Each row has a name. Each piece below is followed by the name of the row it came from, unless a question asks for something else. Each question is about the rows just above it.

[-43  85  11 -31  46 -51  35  41  -1  -5   3   7  84  14 -14  46 -34  24] -> kas
[-41  63   1 -29  34 -46  43  29  -2   5   8  13  65   6 -15  40 -32  13] -> mukes
[-27  52   0 -37  40 -46  39  33   4   2   2  11  66  12  -8  26 -28   2] -> pade
[-31  73  -1 -31  35 -40  41  31  -5  -6  10   3  75  13 -16  42 -40  11] -> Nadaz
[-45  74   6 -29  32 -37  35  39 -10  -5   6   5  81  10 -13  44 -38  20] -> Tufam
[-40  64   6 -39  27 -39  35  24   2   5  17   4  76   2  -9  29 -38  14] -> tukuv
[ 76  -9 -39   6 -39  14   2 -38   4  17   2  35  65 -40   5  29  27  24] -> Lile
[-33  69   7 -40  29 -50  35  36  -8  -1   7   9  77  11 -19  41 -38  11] -> kufeb
[-33  72   7 -35  46 -46  29  43  -1   2   8   6  75  15 -10  34 -31  18] -> sege
Which row holds these entries in another order? [ 11 -31  73  -1 -31  35 -40  41  31  -5  -6  10   3  75  13 -16  42 -40] : Nadaz
Which row holds these entries in another order? [ 14 -38  29  -9   2  76   4  17   5   2  24  35 -39  27 -39   6  64 -40] : tukuv

[ 58  14  21  35  23 -54 -30  18  18 -12  22 -44 -14 -12   6  35 -29 -25
 -33  25  32 -30 -45  21   7 -20 -18  41  44]  bapu
[-61  -4 -42 -68  -5  57   8  -5 -11  29 -43   2  53 -25 -23  11  34   4
  46 -13  -8  27  31 -43 -23  -2  24 -12 -16]  tidam
[ 67 -10   7  11  14   4 -41  43  20  -7  64 -56  32 -18  14  -1  24 -20
 -16   5   2  27 -78 -26  -9 -18   6 -10  19]  guvi
[ 18   4  29  58  -6 -31  18 -31  21 -33 -20  56 -60  31   3 -33 -70  32
 -15   9   6 -17  42  49  28  39  14   4  -9]  Fule
[ 67 -10   7  11  14   4 -41  43  20  -7  64 -56  32 -18  14  -1  24 -15
 -16   5   2  27 -78 -26  -9 -18   6 -10  19]  guvam
[-45  57  -7 -27   1 -40  26 -25 -20  29 -30 -12  -3 -15 -25  53   6 -23
  21  24  56 -53  40  24  -2 -20 -43  47  43]  melor
[ 22 -12  20 -45   7  44  25  21  18  23  35 -44 -54 -25  35   6  32 -30
  14  58 -14 -30 -12 -29  41 -33  18 -18 -20]  zize
[-71 -11 -33 -54 -20  62  21 -15 -11  27 -36  33  31   2  -9 -13  37  21
  39 -19 -18  25  37 -28   1   5  21 -30 -32]  ler
[  8   5   9  27 -25 -25  17   8 -59   2  50  11 -30  35 -18  -2 -76 -43
 -18  -7 -14 -29 -23  13  -9  47 -74  35  -5]  Notu
[  8   5   9  27 -25 -25  17   8 -59   2  50  11 -30  35 -18  -2  56 -43
 -18  -7  26 -50 -23  13  -9 -59 -74  11  -5]  soge
[ 67 -10   7  11  14   4 -41  43  20  -7  64 -56  32 -18  14  -1  24 -20
 -16   5   2  27 -78 -26   8  13 -11 -19 -39]  dudob
[ 44  58  14  21  35  23 -54 -30  18  18 -12  22 -44 -14 -12   6  35 -29
 -25 -33  25  32 -30 -45  21   7 -20 -18  41] is which row reordered? : bapu
The rest of the row after [-20  62]: : [ 21 -15 -11  27 -36  33  31   2  -9 -13  37  21  39 -19 -18  25  37 -28
   1   5  21 -30 -32]
After [-14 -30], its row goes on with : [-12 -29  41 -33  18 -18 -20]

[ 15 -18   9 -45  -9 -36  49  13 -12  50 -23 -56  40  36] = luz
[ 15 -23 -33  10  51  26 -38 -57  -6  47  39  -9 -29 -11] = kos
[ 16 -29  51 -56  32   3 -14  -8  34 -22 -29  78 -77  23] = Gugom
[ 15 -27 -25  32  46 -18 -59  -9  49  29 -22 -23   0  -5] = nutes
[ 16 -20  34 -49  49 -29  -2  24 -21  -7  45 -69  61 -22] = sop
[ 15 -18 -36  -9  37  50   9 -45 -56 -12  40  49  13 -23] = reman
[-23  15 -18 -36  -9  37  50   9 -45 -56 -12  40  49  13] is which row reordered? : reman
[ 40  49  13 -23  15 -18 -36  -9  37  50   9 -45 -56 -12] is which row reordered? : reman

[ -3 -20 -27 -28]  fote
[-7 31 27 22]  pumun
[-55  25  81  64]  Vemen
[-1 31 26 22]  tavu
[-28 -27 -20  -3] is which row reordered? : fote
Go on from [-55  25  81] to the end of its row. : [64]
The rest of the row after [-7 31 27]: : [22]
The rest of the row after [25 81]: : [64]
Go on from [31 27] to the end of its row. : [22]

[-25 -21  53   3  18 -36  24  22] : par
[-14  24 -36  18 -46  29  25  26] : Rasas
[-36 -21  39   9  -9  23   2   2] : Mimik
[-39 -13  27 -33  25  39  23  13] : tomu
[ 53  24  22 -25   3  18 -20 -36] : gegob
[ 24  13  -3  10  -1  11 -14   4] : koteb
[-15  24  13   4  10  -1  11  -3] : bedi
[-31  15  -9   1  13 -48 -11 -23] : maguz
[ 51 -56 -34  -4  -8 -15  17  18] : tobo
[-14   4  24  13  -3  10  -1  11] is which row reordered? : koteb
[-25   3  22  18 -21  24 -36  53] is which row reordered? : par
The rest of the row after [-15  24]: : [13  4 10 -1 11 -3]
Which row holds these entries in another order? [-15  -3  -1   4  10  11  13  24] : bedi
The rest of the row after [39 23]: : [13]
[-25   3  18 -20 -36  53  24  22] is which row reordered? : gegob

